Below is a small trained network, with its code and all its weights. Each question gives an input and a class and asks what happens when units are switched off, that is, made to give their printed mean instead of their output.

import numpy as np


def w(rows, s, z=0):
    codes = np.array(rows[::2]) - 128.0
    scale = np.full(codes.shape[1], s)
    scale[-1] = z or s
    return codes * scale


def f(y):
    return np.maximum(y, 0)


def log_softmax(a):
    a = a - a.max(-1, keepdims=True)
    return a - np.log(np.exp(a).sum(-1, keepdims=True))


def net(x, mask):
    res = np.array(x, float).reshape(1, 4) / 4 @ E
    y = f(res @ A[0][:, :-1].T + A[0][:, -1])
    res = res + np.where(mask, y, B[0][:, -1]) @ B[0][:, :-1]
    return log_softmax(res[-1] @ U[:, :-1].T + U[:, -1])


A, B = {}, {}
E = w([
[71,138,150,112,103,3,120,123,202,76,217],'x0',
[92,181,74,238,150,167,185,64,105,109,205],'x1',
[141,222,154,102,109,149,98,38,210,207,97],'x2',
[145,125,180,59,90,105,141,91,18,184,200],'x3',
],0.013)
A[0] = w([
[96,128,100,90,154,81,71,195,239,105,89,77],'N0',
[110,141,224,45,36,105,110,97,153,147,206,136],'N1',
[142,56,185,24,108,85,69,202,129,126,101,152],'N2',
[45,127,62,202,150,99,125,130,175,20,100,79],'N3',
[139,111,85,159,160,167,150,105,109,152,80,4],'N4',
[135,186,143,143,137,173,98,63,206,192,92,114],'N5',
[207,115,116,81,110,127,174,135,90,182,137,50],'N6',
[176,155,122,98,169,196,103,110,118,246,104,114],'N7',
[117,137,151,118,147,142,170,128,139,98,138,2],'N8',
[105,232,124,125,74,116,137,36,194,200,168,55],'N9',
[58,84,134,137,64,39,134,112,100,80,242,175],'N10',
],0.011,0.0047)
B[0] = w([
[128,220,228,222,151,116,108,168,106,193,96,206],'N0',
[2,98,177,92,134,113,142,122,69,149,66,227],'N1',
[156,51,104,41,62,57,117,45,76,121,195,236],'N2',
[207,103,54,206,145,235,170,185,165,119,93,225],'N3',
[81,132,167,145,76,188,129,98,164,140,143,172],'N4',
[156,68,58,92,67,102,59,36,119,19,92,213],'N5',
[137,138,50,169,159,141,162,125,54,118,84,175],'N6',
[156,110,137,152,48,125,113,30,78,168,112,209],'N7',
[121,124,102,114,150,114,97,136,106,132,139,132],'N8',
[30,81,72,94,117,171,169,127,133,84,240,225],'N9',
[174,152,111,101,211,32,175,120,95,185,208,251],'N10',
],0.0099,0.022)
U = w([
[202,167,167,134,58,91,68,105,189,141,73,111],'0',
[68,148,192,70,135,71,131,118,99,167,156,116],'1',
[133,164,180,11,146,165,108,161,156,102,114,2],'2',
[135,72,109,64,71,105,126,79,82,138,145,166],'3',
[179,84,158,114,106,123,109,220,136,107,81,35],'4',
[194,156,118,151,220,102,169,187,122,160,160,134],'5',
[96,124,79,155,121,186,133,144,196,78,120,204],'6',
[132,168,182,157,80,177,121,116,77,211,65,136],'7',
],0.012,0.0055)

Each question gives the input, the list of numbers given to net, and the class t.
The units are the neurons (one row each of A and B). Each row of codes is followed by its name. A weight is (code - 128) times the scale printed after its matrix; where a second scale follows, it is the last column's (A, B and U).
mask holds one flag per neuron, in row order. A switched-off neuron (its flag False) gives its mean, the last column of its row in B, instead of its output. The means were averaged over made-up inputs and are rounded, as every weight is.
A unit's drop is (log p(t) with every unit on - log p(t) with that unit switched off) / (log p(t) with every unit on - log p(t) with every unit switched off).
The circuit of an input: a set's keep is (log p(t) with only the set's units on - log p(t) with every unit switched off) / (log p(t) with every unit on - log p(t) with every unit switched off). Starting from all 11 units, units are removed one at a time, each time the one whose removal leaves the highest keep (on an exact tie, the one counted first), for as long as the keep stays at least 0.8.
units of the circuit, in order: the units of the circuit, biggest drop first
unit that matters most: the unit with the biggest drop
k most important neurons: the k neurons with the biggest drops, biggest first
drop when u is switched off: that unit's drop, to one decimal
input [-2,4,7,-5], class 6: most important neuron	(N2)
input [-4,-1,-3,-3], class 6: units of the circuit, in order	(N10; N2)
input [-6,2,-7,4], class 7: units of the circuit, in order	(N2; N9)
input [0,5,-1,6], class 1: units of the circuit, in order	(N3; N5)
input [4,0,4,-1], class 1: units of the circuit, in order	(N2; N3)
input [-3,-8,-3,-8], class 0: units of the circuit, in order	(N0; N2; N9)
input [-7,2,-8,1], class 7: 4 most important neurons	(N2; N9; N10; N5)
input [5,-7,2,-5], class 0: units of the circuit, in order	(N0; N9; N2)
input [5,8,-5,8], class 5: 2 most important neurons	(N10; N2)
input [2,-2,5,-4], class 6: 2 most important neurons	(N9; N2)
input [6,-2,7,0], class 1: 3 most important neurons	(N0; N1; N3)
input [4,0,7,-3], class 6: 2 most important neurons	(N2; N9)
input [-6,8,-1,8], class 7: 2 most important neurons	(N2; N5)
input [7,-4,-6,-2], class 5: unit that matters most	N3
input [2,-5,-2,-2], class 1: 2 most important neurons	(N0; N5)
input [-4,-4,-3,-7], class 7: 2 most important neurons	(N0; N10)
input [6,-4,2,-7], class 7: 3 most important neurons	(N0; N10; N3)
input [-8,-2,2,-7], class 0: 2 most important neurons	(N5; N1)
input [-1,4,-6,-8], class 6: drop when N10 is switched off	0.4
input [-3,5,-8,-3], class 6: unit that matters most	N10
input [0,2,1,-4], class 6: drop when N10 is switched off	0.1
input [-8,-2,0,-2], class 7: drop when N2 is switched off	0.8
input [-8,5,-8,2], class 7: drop when N9 is switched off	0.2
